Below is a small trained network, with its code and all its weights. Each question gives an input and a class and asks what happens when units are switched off, that is, made to give their printed mean instead of their output.

import numpy as np


def w(rows, s, z=0):
    codes = np.array(rows[::2]) - 128.0
    scale = np.full(codes.shape[1], s)
    scale[-1] = z or s
    return codes * scale


def norm(h):
    return h / np.sqrt((h * h).mean(-1, keepdims=True) + 1e-5)


def f(y):
    return np.maximum(y, 0)


def log_softmax(a):
    a = a - a.max(-1, keepdims=True)
    return a - np.log(np.exp(a).sum(-1, keepdims=True))


def net(x, mask):
    res = np.array(x, float).reshape(1, 2) / 4 @ E
    u = 0
    for l in range(2):
        y = f(norm(res) @ A[l][:, :-1].T + A[l][:, -1])
        res = res + np.where(mask[u : u + 15], y, B[l][:, -1]) @ B[l][:, :-1]
        u += 15
    return log_softmax(norm(res)[-1] @ U[:, :-1].T + U[:, -1])


A, B = {}, {}
E = w([
[121,1,21,77,153],'x0',
[35,69,208,134,62],'x1',
],0.00046)
A[0] = w([
[112,47,108,58,65,196],'L0N0',
[85,172,176,162,62,178],'L0N1',
[128,158,178,224,49,202],'L0N2',
[62,22,166,227,141,61],'L0N3',
[55,143,140,152,82,172],'L0N4',
[176,144,50,125,229,210],'L0N5',
[174,126,125,167,199,31],'L0N6',
[210,96,84,101,174,123],'L0N7',
[155,125,45,86,147,126],'L0N8',
[98,109,162,86,49,255],'L0N9',
[85,137,104,137,72,188],'L0N10',
[119,189,166,94,148,138],'L0N11',
[120,106,10,81,81,147],'L0N12',
[93,78,128,60,126,51],'L0N13',
[178,245,136,157,151,187],'L0N14',
],0.0012,0.00085)
B[0] = w([
[110,146,162,237,141,225],'L0N0',
[84,54,83,135,179,222],'L0N1',
[88,79,73,105,202,236],'L0N2',
[83,182,92,123,41,180],'L0N3',
[177,201,63,111,70,194],'L0N4',
[112,129,92,99,16,241],'L0N5',
[213,127,2,60,140,138],'L0N6',
[169,107,169,157,24,191],'L0N7',
[75,132,170,253,145,188],'L0N8',
[223,150,68,112,132,234],'L0N9',
[180,142,63,112,112,177],'L0N10',
[122,120,104,104,166,175],'L0N11',
[137,178,140,210,192,202],'L0N12',
[248,182,138,161,144,153],'L0N13',
[45,68,68,142,195,246],'L0N14',
],0.00095,0.0012)
A[1] = w([
[93,170,217,143,165,11],'L1N0',
[88,96,66,2,149,65],'L1N1',
[121,70,171,156,79,152],'L1N2',
[162,216,117,137,205,126],'L1N3',
[218,129,117,150,142,148],'L1N4',
[120,110,129,135,42,254],'L1N5',
[141,150,108,163,96,208],'L1N6',
[101,161,69,192,125,157],'L1N7',
[109,43,129,96,100,109],'L1N8',
[53,93,213,89,42,186],'L1N9',
[120,162,117,238,119,121],'L1N10',
[137,206,209,145,163,140],'L1N11',
[160,121,124,151,75,50],'L1N12',
[207,153,112,79,212,143],'L1N13',
[111,82,91,51,167,176],'L1N14',
],0.002,0.00042)
B[1] = w([
[90,52,54,203,218,167],'L1N0',
[73,211,255,104,176,157],'L1N1',
[165,189,97,94,110,181],'L1N2',
[163,108,83,128,84,218],'L1N3',
[111,146,153,127,85,181],'L1N4',
[157,145,155,118,151,201],'L1N5',
[98,107,152,102,126,191],'L1N6',
[107,141,169,130,136,249],'L1N7',
[130,120,72,198,160,178],'L1N8',
[253,180,60,89,64,204],'L1N9',
[117,135,138,77,150,223],'L1N10',
[69,12,123,148,160,183],'L1N11',
[103,156,160,103,170,150],'L1N12',
[143,114,168,118,47,185],'L1N13',
[64,193,253,133,143,165],'L1N14',
],0.0018,0.0016)
U = w([
[232,187,40,88,13,200],'0',
[37,33,61,224,231,174],'1',
[39,222,254,28,177,156],'2',
[198,35,220,69,148,6],'3',
[202,28,223,65,148,2],'4',
],0.0081,0.0072)

Each question gives the input, the list of numbers given to net, and the class t.
The units are the neurons (one row each of A and B). Each row of codes is followed by its name. A weight is (code - 128) times the scale printed after its matrix; where a second scale follows, it is the last column's (A, B and U).
mask holds one flag per neuron, layer by layer. A switched-off neuron (its flag False) gives its mean, the last column of its row in B, instead of its output. The means were averaged over made-up inputs and are rounded, as every weight is.
A unit's drop is (log p(t) with every unit on - log p(t) with that unit switched off) / (log p(t) with every unit on - log p(t) with every unit switched off).
The circuit of an input: a set's keep is (log p(t) with only the set's units on - log p(t) with every unit switched off) / (log p(t) with every unit on - log p(t) with every unit switched off). Starting from the 12 units with the biggest drops (on a tie, the unit counted first), units are removed one at a time, each time the one whose removal leaves the highest keep (on an exact tie, the one counted first), for as long as the keep stays at least 0.8.
circuit, biggest first: the units of the circuit, biggest drop first
unit that matters most: the unit with the biggest drop
top k neurons: the k neurons with the biggest drops, biggest first
top k neurons in layer l: the k neurons of layer l with the biggest drops, biggest first
drop of u: that unit's drop, to one decimal
input [5,5], class 0: top 4 neurons in layer 0 => [L0N14, L0N2, L0N0, L0N1]
input [3,1], class 2: unit that matters most => L0N14
input [-7,-6], class 1: top 2 neurons => [L1N11, L1N9]
input [8,8], class 0: top 3 neurons in layer 1 => [L1N9, L1N2, L1N11]
input [6,7], class 0: top 2 neurons => [L1N9, L0N14]
input [-7,5], class 1: circuit, biggest first => [L1N0, L1N11]
input [-2,4], class 0: top 2 neurons => [L0N14, L1N9]
input [4,4], class 0: circuit, biggest first => [L0N14, L1N2, L1N11]
input [-5,5], class 0: top 3 neurons => [L1N9, L0N12, L0N0]
input [0,-3], class 2: top 2 neurons in layer 0 => [L0N5, L0N9]
input [1,3], class 2: top 2 neurons in layer 0 => [L0N9, L0N5]
input [-3,-2], class 2: top 2 neurons => [L0N14, L0N0]
input [3,0], class 2: top 3 neurons in layer 0 => [L0N14, L0N2, L0N1]
input [-8,-5], class 1: top neuron in layer 1 => [L1N11]
input [0,1], class 2: top 2 neurons => [L0N12, L1N9]
input [-8,5], class 1: top 2 neurons in layer 1 => [L1N0, L1N11]
input [3,3], class 2: drop of L0N3 => 0.1
input [-6,7], class 0: drop of L1N14 => 0.0
input [-4,2], class 1: drop of L0N5 => 0.2
input [-6,4], class 1: unit that matters most => L1N0
